Below are the code and all the weights of a small trained network. Each question names an input and a class and asks about switching units off, where a switched-off unit gives its printed mean instead of its output.

import numpy as np


def w(rows, s, z=0):
    codes = np.array(rows[::2]) - 128.0
    scale = np.full(codes.shape[1], s)
    scale[-1] = z or s
    return codes * scale


def norm(h):
    return h / np.sqrt((h * h).mean(-1, keepdims=True) + 1e-5)


def f(y):
    return y / 2 * (1 + np.tanh(0.7978845608 * (y + 0.044715 * y**3)))


def log_softmax(a):
    a = a - a.max(-1, keepdims=True)
    return a - np.log(np.exp(a).sum(-1, keepdims=True))


def net(x, mask):
    res = np.array(x, float).reshape(1, 6) / 4 @ E
    u = 0
    for l in range(2):
        y = f(norm(res) @ A[l][:, :-1].T + A[l][:, -1])
        res = res + np.where(mask[u : u + 6], y, B[l][:, -1]) @ B[l][:, :-1]
        u += 6
    return log_softmax(norm(res)[-1] @ U[:, :-1].T + U[:, -1])


A, B = {}, {}
E = w([
[143,124,123,124,110,143,109,135,108,104,126],'x0',
[121,174,148,121,195,115,144,255,117,112,118],'x1',
[202,171,188,144,154,149,144,104,148,123,62],'x2',
[124,124,133,96,117,112,143,118,119,76,112],'x3',
[162,88,82,42,79,169,112,134,215,175,100],'x4',
[118,151,141,64,146,189,162,102,70,144,169],'x5',
],0.0088)
A[0] = w([
[60,83,81,156,110,108,123,107,90,121,182,7],'L0N1',
[121,147,140,98,159,182,154,57,63,139,184,47],'L0N2',
[192,133,197,177,146,151,140,64,122,116,94,46],'L0N3',
[103,139,144,197,132,110,123,58,70,115,123,12],'L0N4',
[136,106,104,225,105,69,97,113,166,84,113,43],'L0N5',
[134,114,126,169,95,107,116,7,109,129,156,1],'L0N6',
],0.015,0.0039)
B[0] = w([
[129,250,83,116,121,87,102,82,162,128,143,228],'L0N1',
[118,84,210,94,111,76,130,138,63,183,71,255],'L0N2',
[119,253,67,113,125,93,111,75,137,114,142,233],'L0N3',
[206,94,152,125,110,139,136,140,190,128,210,230],'L0N4',
[113,76,217,83,115,78,132,126,42,205,80,232],'L0N5',
[61,75,77,197,153,236,145,178,137,63,83,252],'L0N6',
],0.015,0.009)
A[1] = w([
[163,120,179,175,149,83,150,175,92,67,254,44],'L1N1',
[197,49,87,87,117,151,116,77,176,150,138,90],'L1N2',
[110,158,140,159,212,98,140,216,88,86,168,98],'L1N3',
[144,150,141,126,146,144,126,178,120,128,110,76],'L1N4',
[71,120,83,117,125,76,96,150,105,127,187,1],'L1N5',
[107,129,176,94,123,161,165,102,68,140,164,77],'L1N6',
],0.017,0.0021)
B[1] = w([
[195,78,90,2,143,178,136,177,227,165,185,239],'L1N1',
[180,114,161,128,157,136,143,173,178,120,227,168],'L1N2',
[55,70,80,209,105,233,136,120,148,77,76,254],'L1N3',
[53,101,108,183,96,121,124,30,52,109,136,177],'L1N4',
[211,234,166,160,169,100,159,53,84,71,89,193],'L1N5',
[154,79,142,163,144,63,103,175,149,151,136,243],'L1N6',
],0.0095,0.0079)
U = w([
[116,57,231,108,120,50,150,140,55,177,55,98],'0',
[72,62,88,191,128,213,158,133,148,65,81,214],'1',
[151,246,96,117,130,67,136,66,147,99,122,184],'2',
[202,61,151,79,129,147,158,164,224,137,190,2],'3',
],0.011,0.00093)

Each question gives the input, the list of numbers given to net, and the class t.
The units are the neurons (one row each of A and B). Each row of codes is followed by its name. A weight is (code - 128) times the scale printed after its matrix; where a second scale follows, it is the last column's (A, B and U).
mask holds one flag per neuron, layer by layer. A switched-off neuron (its flag False) gives its mean, the last column of its row in B, instead of its output. The means were averaged over made-up inputs and are rounded, as every weight is.
A unit's drop is (log p(t) with every unit on - log p(t) with that unit switched off) / (log p(t) with every unit on - log p(t) with every unit switched off).
The circuit of an input: a set's keep is (log p(t) with only the set's units on - log p(t) with every unit switched off) / (log p(t) with every unit on - log p(t) with every unit switched off). Starting from all 12 units, units are removed one at a time, each time the one whose removal leaves the highest keep (on an exact tie, the one counted first), for as long as the keep stays at least 0.8.
circuit, biggest first: the units of the circuit, biggest drop first
most important unit: the unit with the biggest drop
k most important neurons: the k neurons with the biggest drops, biggest first
k most important neurons of layer l: the k neurons of layer l with the biggest drops, biggest first
input [3,-4,-6,2,-6,3], class 2: most important unit	L0N1
input [1,6,5,5,-6,0], class 1: 2 most important neurons	(L1N3, L0N1)
input [-6,-8,4,-7,7,1], class 1: 2 most important neurons of layer 0	(L0N6, L0N4)
input [5,6,1,-6,-7,-6], class 3: 2 most important neurons of layer 0	(L0N2, L0N6)
input [1,6,8,-8,-6,6], class 2: 2 most important neurons of layer 0	(L0N3, L0N6)
input [-1,5,2,1,-5,4], class 1: 2 most important neurons of layer 0	(L0N5, L0N4)
input [7,4,-7,2,-7,-1], class 2: 3 most important neurons	(L0N1, L1N5, L0N6)
input [0,-6,7,6,-3,-3], class 2: 3 most important neurons of layer 0	(L0N3, L0N5, L0N4)
input [6,8,-1,-6,7,7], class 1: 3 most important neurons	(L0N5, L0N4, L0N2)
input [6,8,2,4,-6,7], class 1: 3 most important neurons of layer 1	(L1N3, L1N4, L1N1)
input [-1,0,6,8,7,8], class 0: 3 most important neurons	(L0N4, L0N2, L1N1)
input [-5,4,7,-1,-8,-4], class 3: 4 most important neurons of layer 0	(L0N4, L0N1, L0N6, L0N2)
input [-6,4,8,6,-6,-1], class 2: 2 most important neurons	(L0N3, L0N6)
input [-7,-2,-5,6,6,-6], class 0: 3 most important neurons	(L0N5, L0N4, L0N3)
input [-6,0,5,-8,5,-7], class 0: circuit, biggest first	(L0N5)
input [3,6,-5,8,-8,-4], class 3: 2 most important neurons	(L1N1, L0N6)
input [6,5,0,-6,2,-3], class 1: 3 most important neurons	(L0N4, L0N2, L0N5)
input [0,-3,7,-2,-7,-6], class 2: 2 most important neurons	(L0N3, L0N2)
input [2,-1,3,-6,3,3], class 0: 2 most important neurons of layer 0	(L0N1, L0N4)
input [-4,1,6,5,4,-4], class 2: 2 most important neurons of layer 0	(L0N2, L0N3)
input [4,-7,-1,1,5,7], class 0: 3 most important neurons	(L0N2, L1N3, L0N4)
